Here is a tiny trained network, its code and every weight. The questions are about switching its units off for an input and a target symbol, where a switched-off unit gives its printed mean instead of its output.

import numpy as np


def w(rows, s, z=0):
    codes = np.array(rows[::2]) - 128.0
    scale = np.full(codes.shape[1], s)
    scale[-1] = z or s
    return codes * scale


def f(y):
    return np.maximum(y, 0)


def softmax(a):
    e = np.exp(a - a.max(-1, keepdims=True))
    return e / e.sum(-1, keepdims=True)


def log_softmax(a):
    a = a - a.max(-1, keepdims=True)
    return a - np.log(np.exp(a).sum(-1, keepdims=True))


def net(x, mask):
    ids = ['ΔΠΣαβγεζηθξτψω'.index(c) for c in x.split()]
    T = len(ids)
    res = E[ids] + P[:T]
    r = res
    for j in range(3):
        rows = slice(2 * j, 2 * j + 2)
        q, k, v = (r @ M[0][rows].T for M in (Q, K, V))
        z = softmax(np.where(np.tri(T) > 0, q @ k.T / 2**0.5, -1e9)) @ v
        o = O[0][rows]
        res = res + np.where(mask[j], z, o[:, -1]) @ o[:, :-1]
    y = f(res @ A[0][:, :-1].T + A[0][:, -1])
    res = res + np.where(mask[3:7], y, B[0][:, -1]) @ B[0][:, :-1]
    return log_softmax(res[-1] @ U[:, :-1].T + U[:, -1])


Q, K, V, O, A, B = {}, {}, {}, {}, {}, {}
E = w([
[138,112,80,159,132],'Δ',
[168,158,215,128,127],'Π',
[129,180,153,188,175],'Σ',
[114,86,149,136,189],'α',
[148,180,124,141,34],'β',
[38,110,76,168,168],'γ',
[197,123,115,163,97],'ε',
[145,90,96,103,76],'ζ',
[74,204,96,157,112],'η',
[142,147,181,81,63],'θ',
[60,171,164,97,173],'ξ',
[162,27,170,16,124],'τ',
[34,140,82,64,72],'ψ',
[43,139,184,3,34],'ω',
],0.0068)
P = w([
[96,58,214,224,97],'0',
[88,94,116,95,142],'1',
[140,172,92,79,106],'2',
[129,122,237,180,127],'3',
[124,132,92,63,174],'4',
[160,193,76,57,122],'5',
[135,115,246,177,125],'6',
[142,149,74,39,193],'7',
],0.011)
Q[0] = w([
[91,106,125,103,115],'H0',
[241,129,180,211,66],'H0',
[149,158,105,66,135],'H1',
[100,97,155,114,98],'H1',
[170,136,203,255,83],'H2',
[137,102,187,146,233],'H2',
],0.056)
K[0] = w([
[110,153,135,86,134],'H0',
[79,49,197,254,101],'H0',
[146,172,93,46,137],'H1',
[71,86,173,142,97],'H1',
[33,78,218,197,12],'H2',
[143,74,118,173,179],'H2',
],0.046)
V[0] = w([
[105,67,130,150,140],'H0',
[112,100,45,108,105],'H0',
[129,34,154,44,73],'H1',
[254,86,115,166,140],'H1',
[89,182,196,43,66],'H2',
[88,146,113,151,26],'H2',
],0.034)
O[0] = w([
[78,83,68,78,113,206],'H0',
[111,104,153,159,202,89],'H0',
[192,95,167,47,186,254],'H1',
[209,93,183,166,62,102],'H1',
[249,143,80,172,119,170],'H2',
[159,200,190,217,117,165],'H2',
],0.02,0.0082)
A[0] = w([
[159,103,112,46,226,42],'N0',
[112,84,138,246,254,7],'N1',
[65,72,79,111,205,106],'N2',
[202,154,29,149,160,69],'N3',
],0.0095,0.014)
B[0] = w([
[79,134,106,245,97,253],'N0',
[86,15,58,116,49,171],'N1',
[210,188,179,72,89,207],'N2',
[81,155,215,45,104,209],'N3',
],0.012,0.031)
U = w([
[137,78,127,8,113,41],'Δ',
[225,134,156,83,154,113],'Π',
[194,119,47,113,61,103],'Σ',
[59,143,141,48,158,91],'α',
[117,91,214,130,55,15],'β',
[24,66,152,76,141,105],'γ',
[169,45,145,62,209,238],'ε',
[129,56,73,163,133,173],'ζ',
[98,109,2,63,170,201],'η',
[106,152,131,142,221,248],'θ',
[141,200,127,107,148,150],'ξ',
[177,147,160,197,131,129],'τ',
[71,145,85,141,69,85],'ψ',
[76,187,115,175,117,122],'ω',
],0.0054,0.017)

Each question gives the input, a string of symbols that net reads in full, and the target symbol t.
The units are the heads (2 rows each of Q, K, V and O) and the neurons (one row each of A and B). Each row of codes is followed by its name. A weight is (code - 128) times the scale printed after its matrix; where a second scale follows, it is the last column's (O, A, B and U).
mask holds one flag per unit, heads first, then neurons. A switched-off unit (its flag False) gives its mean, the last column of its rows in O or B, instead of its output. The means were averaged over made-up inputs and are rounded, as every weight is.
A unit's drop is (log p(t) with every unit on - log p(t) with that unit switched off) / (log p(t) with every unit on - log p(t) with every unit switched off).
The circuit of an input: a set's keep is (log p(t) with only the set's units on - log p(t) with every unit switched off) / (log p(t) with every unit on - log p(t) with every unit switched off). Starting from all 7 units, units are removed one at a time, each time the one whose removal leaves the highest keep (on an exact tie, the one counted first), for as long as the keep stays at least 0.8.
units of the circuit, in order: the units of the circuit, biggest drop first
most important unit: the unit with the biggest drop
k most important neurons: the k neurons with the biggest drops, biggest first
heads that matter: for each layer, one digit per head in row order, 1 if its drop is at least 0.15 and else 0, layers parted by /
input τ Π ξ Δ ε β ε β, target ε: 2 most important neurons => (N0; N1)
input ψ ε θ θ Π, target θ: heads that matter => 100
input Δ ε θ Π, target γ: 2 most important neurons => (N2; N0)
input ω γ ε ε ε θ η ε, target θ: units of the circuit, in order => (H0; N0; H2; N1)
input ξ ω η Δ, target η: units of the circuit, in order => (H0; H1)
input τ ξ Π θ, target ζ: most important neuron => (N0)
input Δ ω Π, target Δ: heads that matter => 101
input τ ε ε ε ω, target ω: units of the circuit, in order => (N0; H1)
input ε ε Δ ξ Δ ε, target Σ: units of the circuit, in order => (H1; H0)
input γ ξ ζ Π ω ε ε, target α: 2 most important neurons => (N0; N2)
input ε Σ α η ε γ β, target β: heads that matter => 011
input ω ξ ω ω ξ Π, target Δ: units of the circuit, in order => (N3; H2; H0)
input α Δ θ, target Π: units of the circuit, in order => (H2; N0)
input Σ γ ω θ, target ψ: 2 most important neurons => (N3; N2)
input ω ε ξ θ, target ξ: 2 most important neurons => (N3; N0)
input ξ ε ψ ε Δ, target ψ: 3 most important neurons => (N0; N1; N2)
input β Δ ζ Δ, target τ: units of the circuit, in order => (H2)
input θ ε Π η Π ε ε, target Π: units of the circuit, in order => (H2; N0)
input ε ε ε ε τ Π ε ε, target ε: units of the circuit, in order => (H1; H2; H0; N0)
input γ β ε ξ τ τ, target τ: units of the circuit, in order => (N0; H1; H0)
input Σ γ Δ α, target ψ: units of the circuit, in order => (H1; H0)
input Δ Δ β ε, target γ: units of the circuit, in order => (H2)
input Δ ε ε ε ξ, target ξ: units of the circuit, in order => (N2; H1; N1)
input Π η ε Δ ε, target ε: units of the circuit, in order => (H1; N0; H2; H0)
input β τ ζ Π ε ε Π, target τ: heads that matter => 001
input ε ψ Δ, target ζ: 2 most important neurons => (N1; N3)
input ε γ Δ Π, target β: most important unit => H1
input α ε ψ ε, target Δ: heads that matter => 101
input τ τ ω Π γ ε α Π, target ε: 2 most important neurons => (N2; N0)
